Below are the code and all the weights of a small trained network. Each question names an input and a target symbol and asks about switching units off, where a switched-off unit gives its printed mean instead of its output.

import numpy as np


def w(rows, s, z=0):
    codes = np.array(rows[::2]) - 128.0
    scale = np.full(codes.shape[1], s)
    scale[-1] = z or s
    return codes * scale


def norm(h):
    return h / np.sqrt((h * h).mean(-1, keepdims=True) + 1e-5)


def f(y):
    return y / 2 * (1 + np.tanh(0.7978845608 * (y + 0.044715 * y**3)))


def softmax(a):
    e = np.exp(a - a.max(-1, keepdims=True))
    return e / e.sum(-1, keepdims=True)


def log_softmax(a):
    a = a - a.max(-1, keepdims=True)
    return a - np.log(np.exp(a).sum(-1, keepdims=True))


def net(x, mask):
    ids = ['ΞΩαβγδεζλμπσ'.index(c) for c in x.split()]
    T = len(ids)
    res = E[ids] + P[:T]
    r = norm(res)
    for j in range(2):
        rows = slice(3 * j, 3 * j + 3)
        q, k, v = (r @ M[0][rows].T for M in (Q, K, V))
        z = softmax(np.where(np.tri(T) > 0, q @ k.T / 3**0.5, -1e9)) @ v
        o = O[0][rows]
        res = res + np.where(mask[j], z, o[:, -1]) @ o[:, :-1]
    y = f(norm(res) @ A[0][:, :-1].T + A[0][:, -1])
    res = res + np.where(mask[2:14], y, B[0][:, -1]) @ B[0][:, :-1]
    return log_softmax(norm(res)[-1] @ U[:, :-1].T + U[:, -1])


Q, K, V, O, A, B = {}, {}, {}, {}, {}, {}
E = w([
[122,62,122,90,136],'Ξ',
[37,173,156,139,162],'Ω',
[119,140,178,122,111],'α',
[138,155,121,204,111],'β',
[149,103,194,159,184],'γ',
[132,99,95,101,143],'δ',
[117,116,92,234,140],'ε',
[48,135,86,204,117],'ζ',
[199,140,5,120,102],'λ',
[146,140,154,148,149],'μ',
[162,11,222,215,176],'π',
[140,166,136,147,68],'σ',
],0.022)
P = w([
[33,207,121,94,176],'0',
[96,61,63,235,28],'1',
[83,173,124,85,162],'2',
[81,171,115,95,145],'3',
[126,46,67,196,21],'4',
[119,130,122,92,160],'5',
[98,158,114,95,139],'6',
[151,38,66,169,9],'7',
],0.011)
Q[0] = w([
[106,125,16,98,148],'h1',
[94,199,181,147,205],'h1',
[167,175,58,199,122],'h1',
[132,200,141,139,255],'h2',
[145,54,135,166,130],'h2',
[108,124,192,108,153],'h2',
],0.031)
K[0] = w([
[21,162,52,100,166],'h1',
[123,217,232,186,199],'h1',
[153,155,21,226,124],'h1',
[107,176,186,250,218],'h2',
[178,59,78,122,191],'h2',
[143,141,192,119,117],'h2',
],0.025)
V[0] = w([
[186,133,91,87,164],'h1',
[163,98,143,189,77],'h1',
[148,208,117,169,52],'h1',
[110,206,6,83,156],'h2',
[137,141,98,89,78],'h2',
[237,194,48,183,155],'h2',
],0.014)
O[0] = w([
[104,113,102,151,104,47],'h1',
[81,147,142,90,110,182],'h1',
[112,166,247,147,54,148],'h1',
[176,124,20,64,92,195],'h2',
[124,114,136,58,97,4],'h2',
[167,228,51,109,106,166],'h2',
],0.011,0.0038)
A[0] = w([
[37,207,180,42,233,134],'n1',
[140,24,84,210,42,56],'n2',
[107,38,167,104,53,38],'n3',
[182,133,155,139,46,47],'n4',
[65,32,184,168,78,1],'n5',
[150,215,142,114,180,113],'n6',
[37,143,111,163,87,114],'n7',
[56,135,136,94,53,43],'n8',
[81,134,90,99,86,69],'n9',
[251,93,159,238,171,136],'n10',
[197,20,116,212,117,87],'n11',
[201,178,137,40,91,73],'n12',
],0.016,0.0075)
B[0] = w([
[3,147,165,150,100,155],'n1',
[82,80,180,98,104,175],'n2',
[55,149,180,113,99,170],'n3',
[141,140,89,164,112,142],'n4',
[176,90,58,182,81,201],'n5',
[157,96,171,161,108,206],'n6',
[139,168,95,83,196,187],'n7',
[155,77,135,128,167,150],'n8',
[150,130,140,94,130,136],'n9',
[194,115,115,64,139,255],'n10',
[142,188,118,152,120,193],'n11',
[109,110,152,69,127,153],'n12',
],0.032,0.0088)
U = w([
[105,50,61,117,180,145],'Ξ',
[68,172,152,143,158,252],'Ω',
[114,77,86,158,53,166],'α',
[150,191,156,113,67,69],'β',
[113,115,184,112,211,170],'γ',
[117,120,6,138,132,76],'δ',
[151,190,53,193,140,132],'ε',
[78,182,69,70,196,125],'ζ',
[113,161,41,52,58,89],'λ',
[209,78,163,107,124,118],'μ',
[136,76,143,203,184,77],'π',
[92,111,175,31,128,133],'σ',
],0.015,0.0047)

Each question gives the input, a string of symbols that net reads in full, and the target symbol t.
The units are the heads (3 rows each of Q, K, V and O) and the neurons (one row each of A and B). Each row of codes is followed by its name. A weight is (code - 128) times the scale printed after its matrix; where a second scale follows, it is the last column's (O, A, B and U).
mask holds one flag per unit, heads first, then neurons. A switched-off unit (its flag False) gives its mean, the last column of its rows in O or B, instead of its output. The means were averaged over made-up inputs and are rounded, as every weight is.
A unit's drop is (log p(t) with every unit on - log p(t) with that unit switched off) / (log p(t) with every unit on - log p(t) with every unit switched off).
The circuit of an input: a set's keep is (log p(t) with only the set's units on - log p(t) with every unit switched off) / (log p(t) with every unit on - log p(t) with every unit switched off). Starting from the 12 units with the biggest drops (on a tie, the unit counted first), units are removed one at a time, each time the one whose removal leaves the highest keep (on an exact tie, the one counted first), for as long as the keep stays at least 0.8.
circuit, biggest first: the units of the circuit, biggest drop first
k most important neurons: the k neurons with the biggest drops, biggest first
heads that matter: for each layer, one digit per head in row order, 1 if its drop is at least 0.15 and else 0, layers parted by /
drop when u is switched off: that unit's drop, to one decimal
input δ β δ σ μ μ Ω ε, target σ: circuit, biggest first	[n2]
input ε λ ε ε μ λ α μ, target λ: heads that matter	01
input μ μ μ γ γ ε δ ζ, target σ: heads that matter	01
input λ β π Ω γ, target λ: heads that matter	01
input ε μ Ξ γ μ μ α Ω, target α: heads that matter	01
input α δ μ ε ε, target σ: heads that matter	00
input ζ Ξ γ μ π, target α: 2 most important neurons	[n5, n3]
input δ μ α μ α, target σ: heads that matter	01
input μ μ μ Ξ μ, target α: circuit, biggest first	[h2, n5, n3]
input ζ Ξ μ μ ζ ε, target ε: 2 most important neurons	[n2, n10]
input Ξ ε μ δ Ξ μ π, target π: 4 most important neurons	[n1, n5, n7, n11]
input ε μ Ξ Ξ δ ε μ μ, target σ: heads that matter	10
input ε μ μ ζ μ γ, target γ: 3 most important neurons	[n1, n10, n5]
input μ μ Ξ μ π, target α: heads that matter	01
input γ ε Ω, target Ω: circuit, biggest first	[n1]
input ε δ Ξ, target Ξ: heads that matter	11
input ε β μ ε μ Ξ ε γ, target α: circuit, biggest first	[n5, h2, n3]
input μ γ ζ δ δ α, target α: 2 most important neurons	[n5, n1]
input ζ μ ε σ ε σ μ σ, target β: 3 most important neurons	[n4, n10, n2]
input β α β β, target β: circuit, biggest first	[h1]
input Ω μ μ σ π Ω ζ, target ζ: 3 most important neurons	[n7, n6, n10]
input μ γ γ ε γ, target π: 4 most important neurons	[n5, n1, n10, n3]
input μ ε λ μ γ, target λ: drop when h2 is switched off	0.2
input μ Ξ μ μ δ β, target β: drop when n12 is switched off	0.3
input Ξ ε γ ε Ω λ λ π, target λ: drop when h2 is switched off	0.3
input μ Ω β ε ζ, target Ξ: drop when n2 is switched off	0.2
input ε μ ε π μ λ ε σ, target λ: circuit, biggest first	[h2]
